Below is a small trained network, with its code and all its weights. Each question gives an input and a target symbol and asks what happens when units are switched off, that is, made to give their printed mean instead of their output.

import numpy as np


def w(rows, s, z=0):
    codes = np.array(rows[::2]) - 128.0
    scale = np.full(codes.shape[1], s)
    scale[-1] = z or s
    return codes * scale


def f(y):
    return np.maximum(y, 0)


def softmax(a):
    e = np.exp(a - a.max(-1, keepdims=True))
    return e / e.sum(-1, keepdims=True)


def log_softmax(a):
    a = a - a.max(-1, keepdims=True)
    return a - np.log(np.exp(a).sum(-1, keepdims=True))


def net(x, mask):
    ids = ['αβγδεζηθλμξπστφω'.index(c) for c in x.split()]
    T = len(ids)
    res = E[ids] + P[:T]
    r = res
    for j in range(3):
        rows = slice(2 * j, 2 * j + 2)
        q, k, v = (r @ M[0][rows].T for M in (Q, K, V))
        z = softmax(np.where(np.tri(T) > 0, q @ k.T / 2**0.5, -1e9)) @ v
        o = O[0][rows]
        res = res + np.where(mask[j], z, o[:, -1]) @ o[:, :-1]
    y = f(res @ A[0][:, :-1].T + A[0][:, -1])
    res = res + np.where(mask[3:19], y, B[0][:, -1]) @ B[0][:, :-1]
    return log_softmax(res[-1] @ U[:, :-1].T + U[:, -1])


Q, K, V, O, A, B = {}, {}, {}, {}, {}, {}
E = w([
[218,219,252],'α',
[77,97,115],'β',
[127,133,31],'γ',
[127,73,97],'δ',
[48,180,191],'ε',
[104,174,89],'ζ',
[74,107,176],'η',
[196,84,113],'θ',
[137,192,114],'λ',
[178,109,211],'μ',
[48,164,134],'ξ',
[107,84,223],'π',
[142,55,83],'σ',
[106,225,198],'τ',
[135,246,98],'φ',
[99,122,80],'ω',
],0.016)
P = w([
[141,27,62],'0',
[152,49,70],'1',
[162,74,94],'2',
[190,66,108],'3',
[189,102,134],'4',
[224,114,152],'5',
[236,130,169],'6',
[244,122,176],'7',
[249,144,197],'8',
],0.002)
Q[0] = w([
[222,129,51],'H0',
[212,253,169],'H0',
[27,93,124],'H1',
[146,106,202],'H1',
[101,196,92],'H2',
[128,64,136],'H2',
],0.047)
K[0] = w([
[232,137,24],'H0',
[226,255,162],'H0',
[35,85,181],'H1',
[156,148,214],'H1',
[104,161,219],'H2',
[118,83,19],'H2',
],0.042)
V[0] = w([
[253,218,175],'H0',
[79,100,102],'H0',
[27,90,101],'H1',
[217,198,140],'H1',
[115,92,167],'H2',
[131,103,176],'H2',
],0.0049)
O[0] = w([
[104,3,36,252],'H0',
[147,202,167,79],'H0',
[81,42,102,68],'H1',
[173,233,123,195],'H1',
[111,93,151,123],'H2',
[113,91,127,145],'H2',
],0.0048,0.003)
A[0] = w([
[168,97,2,21],'N0',
[31,153,30,118],'N1',
[77,192,82,120],'N2',
[133,89,89,99],'N3',
[111,68,98,95],'N4',
[144,86,94,139],'N5',
[153,109,183,95],'N6',
[40,104,161,81],'N7',
[69,114,44,143],'N8',
[118,115,207,2],'N9',
[129,58,55,84],'N10',
[108,170,142,144],'N11',
[145,66,194,5],'N12',
[167,156,123,70],'N13',
[126,131,125,103],'N14',
[138,27,148,122],'N15',
],0.015,0.0092)
B[0] = w([
[176,254,236,185],'N0',
[150,33,70,253],'N1',
[42,168,110,223],'N2',
[74,141,123,157],'N3',
[181,152,106,158],'N4',
[136,155,84,185],'N5',
[167,173,149,174],'N6',
[52,67,158,185],'N7',
[216,101,150,242],'N8',
[154,107,8,141],'N9',
[14,163,94,186],'N10',
[119,187,103,199],'N11',
[162,88,18,141],'N12',
[117,124,54,156],'N13',
[152,124,86,128],'N14',
[133,99,224,200],'N15',
],0.03,0.0052)
U = w([
[242,223,93,149],'α',
[23,156,146,38],'β',
[157,132,90,210],'γ',
[80,93,92,125],'δ',
[122,140,142,144],'ε',
[193,81,44,115],'ζ',
[67,234,124,96],'η',
[118,223,253,95],'θ',
[117,152,95,188],'λ',
[80,111,235,79],'μ',
[231,128,233,86],'ξ',
[173,46,166,138],'π',
[128,139,167,254],'σ',
[118,142,139,149],'τ',
[91,169,18,37],'φ',
[122,145,144,119],'ω',
],0.0072,0.0086)

Each question gives the input, a string of symbols that net reads in full, and the target symbol t.
The units are the heads (2 rows each of Q, K, V and O) and the neurons (one row each of A and B). Each row of codes is followed by its name. A weight is (code - 128) times the scale printed after its matrix; where a second scale follows, it is the last column's (O, A, B and U).
mask holds one flag per unit, heads first, then neurons. A switched-off unit (its flag False) gives its mean, the last column of its rows in O or B, instead of its output. The means were averaged over made-up inputs and are rounded, as every weight is.
A unit's drop is (log p(t) with every unit on - log p(t) with that unit switched off) / (log p(t) with every unit on - log p(t) with every unit switched off).
The circuit of an input: a set's keep is (log p(t) with only the set's units on - log p(t) with every unit switched off) / (log p(t) with every unit on - log p(t) with every unit switched off). Starting from the 12 units with the biggest drops (on a tie, the unit counted first), units are removed one at a time, each time the one whose removal leaves the highest keep (on an exact tie, the one counted first), for as long as the keep stays at least 0.8.
units of the circuit, in order: the units of the circuit, biggest drop first
most important unit: the unit with the biggest drop
top k neurons: the k neurons with the biggest drops, biggest first
which heads matter: for each layer, one digit per head in row order, 1 if its drop is at least 0.15 and else 0, layers parted by /
drop of u: that unit's drop, to one decimal
input ζ α φ δ μ, target ξ: units of the circuit, in order -> (N15, N2)
input λ β θ τ, target η: most important unit -> N1
input θ ξ δ δ φ α ξ η, target μ: units of the circuit, in order -> (H1, N7, N15)
input π ω φ, target φ: which heads matter -> 010
input σ ω η α σ θ, target α: units of the circuit, in order -> (H1, N7, N1)
input β γ ξ α γ α η φ, target α: which heads matter -> 100
input α λ φ, target α: units of the circuit, in order -> (H0, N0, N8)
input θ σ δ α, target α: top 2 neurons -> (N6, N7)
input φ δ ω σ α β δ τ ξ, target δ: units of the circuit, in order -> (N7, N1, H1)
input α ξ θ ε ε λ ζ, target α: units of the circuit, in order -> (N0, H0, N4, N5)
input ζ η η ξ α η φ λ, target α: top 4 neurons -> (N0, N8, N7, N15)
input θ φ θ, target θ: top 3 neurons -> (N0, N1, N15)
input α ε θ ω, target ζ: top 4 neurons -> (N1, N8, N0, N15)
input δ ξ α μ, target ξ: top 4 neurons -> (N15, N2, N10, N1)
input ζ λ α σ θ π, target α: top neuron -> (N6)
input φ λ θ ζ ζ ζ, target ζ: top 3 neurons -> (N1, N8, N15)
input φ λ φ α ε α φ ε π, target α: drop of H1 -> 0.6
input γ η β, target π: drop of N10 -> 0.1
input φ φ γ, target α: drop of N0 -> 2.1
input φ δ π σ δ ω ω, target ζ: most important unit -> H1
